Group and class of each row:
.17 -.16 -.33 -.20 -.13 .08 -.04 .05 .14 -.06 .03 .23 .02 .05 .16 .14
 -.20 -.12 -.11 .01 .32 -.01 -> Zodup.Z
-.07 -.16 -.38 -.13 -.24 -.04 -.12 -.03 .09 -.10 .05 .09 -.16 .32 -.04
 .09 -.07 -.03 -.07 -.02 .29 .06 -> Zodup.Z
-.49 .11 .32 .17 -.10 .01 -.22 .34 -.02 -.09 -.12 -.32 .17 -.15 .16 -.13
 .26 .22 -.02 -.02 .15 -.27 -> gid.H
-.14 -.17 -.29 -.18 -.27 -.08 -.32 .05 .03 -.17 .08 .23 -.19 .15 .05 .00
 -.11 .00 .00 -.07 .29 -.08 -> Zodup.K
-.09 -.14 -.27 .11 -.17 .07 -.18 -.15 .09 -.11 -.24 .27 -.41 .19 -.04
 -.03 -.12 .21 .03 -.12 .28 .07 -> Zodup.Z
-.33 -.02 .21 .20 -.19 .04 -.12 .36 -.11 -.08 -.15 -.29 .29 .02 .14 -.04
 .31 -.04 .00 .04 -.02 -.05 -> gid.C
.23 -.03 -.40 -.34 .11 .01 .18 -.26 .18 .05 .18 .27 -.31 .14 -.12 .02
 -.11 -.16 .16 .86 -.16 .25 -> Zodup.Z
-.23 .08 .36 .24 -.06 .06 -.05 .26 -.17 -.05 -.30 -.37 .39 -.37 .03 -.13
 .25 .03 -.04 .08 -.07 -.06 -> gid.C
-.33 .19 .12 .30 -.10 -.01 -.02 .05 -.02 .04 .00 -.14 .03 .03 .06 -.07
 .22 .06 -.02 -.01 -.03 .11 -> gid.C
-.26 -.16 -.26 -.15 -.27 .07 -.24 .08 .07 -.12 .02 .14 -.22 .07 .01 -.01
 -.05 .08 -.03 -.11 .11 -.02 -> Zodup.V
-.46 -.02 .20 .37 -.27 -.11 -.19 .22 -.08 -.24 -.08 -.35 .12 -.09 .15
 .07 .18 .05 -.06 .13 -.04 -.04 -> gid.R
-.24 .02 .13 .13 -.28 .11 -.06 .11 -.10 -.14 -.15 -.51 .31 -.26 -.01 .01
 .21 -.09 -.02 .12 -.28 .30 -> gid.C
-.21 .01 .14 .14 -.08 -.05 -.02 .14 .02 .06 -.15 -.28 .15 -.01 .07 .04
 .17 .09 -.11 .08 -.22 .01 -> gid.C
-.37 -.17 -.31 -.17 -.27 .05 -.17 .00 .22 -.29 .09 .04 -.25 -.02 -.04
 -.04 .04 .02 .07 -.04 -.09 .12 -> Zodup.K
-.12 .17 .12 -.11 .28 -.04 .19 .13 .00 .08 -.07 -.27 .42 .11 .06 -.05
 .27 -.11 .09 .04 -.34 .04 -> gid.R
-.26 .02 .19 .15 -.08 .04 -.11 .18 -.05 -.03 -.05 -.24 .24 -.12 .09 -.06
 .21 -.02 -.05 .07 -.14 .04 -> gid.C
-.32 -.03 .25 .13 -.13 .00 -.22 .38 -.08 -.06 -.18 -.38 .25 -.13 .08 .03
 .23 -.01 -.02 .05 -.30 -.11 -> gid.C
-.07 -.12 -.20 -.17 -.06 .04 -.14 -.04 .09 -.12 .10 .19 -.14 -.01 -.04
 .04 -.08 .01 .05 -.09 .10 .00 -> Zodup.V
-.15 .11 .28 .09 .06 .00 -.44 .21 .03 .02 -.06 -.18 .17 -.06 .09 .11 .27
 .07 .02 .01 -.28 -.07 -> gid.H
-.07 -.14 -.30 -.06 -.19 -.01 -.16 -.18 .05 -.07 .20 .18 -.23 .09 -.03
 .13 -.11 -.01 .09 .03 .01 .24 -> Zodup.Z
-.36 -.19 -.17 -.03 -.19 -.02 -.41 .11 -.03 -.18 .00 .34 -.11 .24 .04
 -.05 .11 -.02 -.04 -.18 .50 -.11 -> Zodup.Z
.06 .00 .07 .01 -.05 -.04 .15 .03 .04 .07 -.03 -.22 .10 -.01 -.01 -.05
 .12 -.11 .08 .03 -.22 .11 -> gid.C
-.34 -.01 .19 .23 -.14 .00 -.10 .15 .00 -.18 -.09 -.31 .08 -.08 .04 -.05
 .27 .14 .01 .01 -.13 .04 -> gid.R
.43 -.10 -.53 -.43 .05 .05 .22 -.23 .12 .06 .24 .34 -.25 .34 -.09 .15
 -.30 -.13 .06 -.01 -.06 .19 -> Zodup.Z
-.41 -.02 .15 .00 -.06 .07 -.09 .23 -.08 -.08 -.13 -.35 -.01 -.11 .04
 -.01 .25 .09 .10 -.02 -.19 -.10 -> gid.R
-.59 -.13 .42 .26 -.12 .07 -.41 .50 -.16 -.18 -.34 -.32 .51 -.03 .19
 -.07 .41 .14 -.12 .01 .26 -.36 -> gid.C
.02 -.12 -.47 -.28 -.14 .07 -.03 .00 .17 -.15 .15 .17 -.18 .23 .02 .06
 -.05 -.10 .00 -.19 -.03 .18 -> Zodup.Z
-.07 .00 .05 -.15 .19 .03 .10 .11 -.04 -.01 .01 -.25 .14 -.13 -.01 -.07
 .18 -.09 .10 -.03 -.33 .14 -> gid.C
-.11 -.16 -.24 -.08 -.12 -.02 -.13 .01 .05 -.05 .13 .21 -.40 .19 .00
 -.03 .00 .10 -.01 .03 .25 -.11 -> Zodup.V
-.02 -.17 -.34 -.28 -.01 .10 .03 -.05 .11 -.02 .19 .07 -.33 .27 .02 .06
 .10 -.03 .07 -.11 .03 -.01 -> Zodup.K
-.10 .17 .25 .06 .11 .08 .09 .14 .04 .08 -.27 -.22 .56 -.09 .02 .01 .17
 -.04 .07 .01 -.18 .00 -> gid.H
-.20 -.06 -.31 -.23 -.05 .02 -.05 .01 .15 .02 .34 .18 -.06 .20 .03 -.01
 .01 -.02 .07 -.07 .03 .05 -> Zodup.K
-.29 .10 .14 .09 .07 .03 -.12 .04 .02 .03 -.05 -.18 .05 -.03 .02 -.02
 .26 -.07 .09 .05 -.41 .23 -> gid.H
-.38 .06 .48 .40 -.15 -.03 -.28 .43 -.24 -.07 -.23 -.41 .45 -.01 .14
 -.07 .23 .11 -.08 .05 .13 -.37 -> gid.C
-.25 -.07 .20 .37 -.13 -.03 -.02 .07 -.12 .11 -.10 -.31 .07 -.16 .06
 -.01 .20 .08 -.06 .58 -.25 .16 -> gid.C
.17 -.18 -.44 -.29 .01 .09 .00 -.18 .16 .06 .15 .26 -.28 .18 .01 .04
 -.25 -.03 .03 -.08 .18 .06 -> Zodup.Z
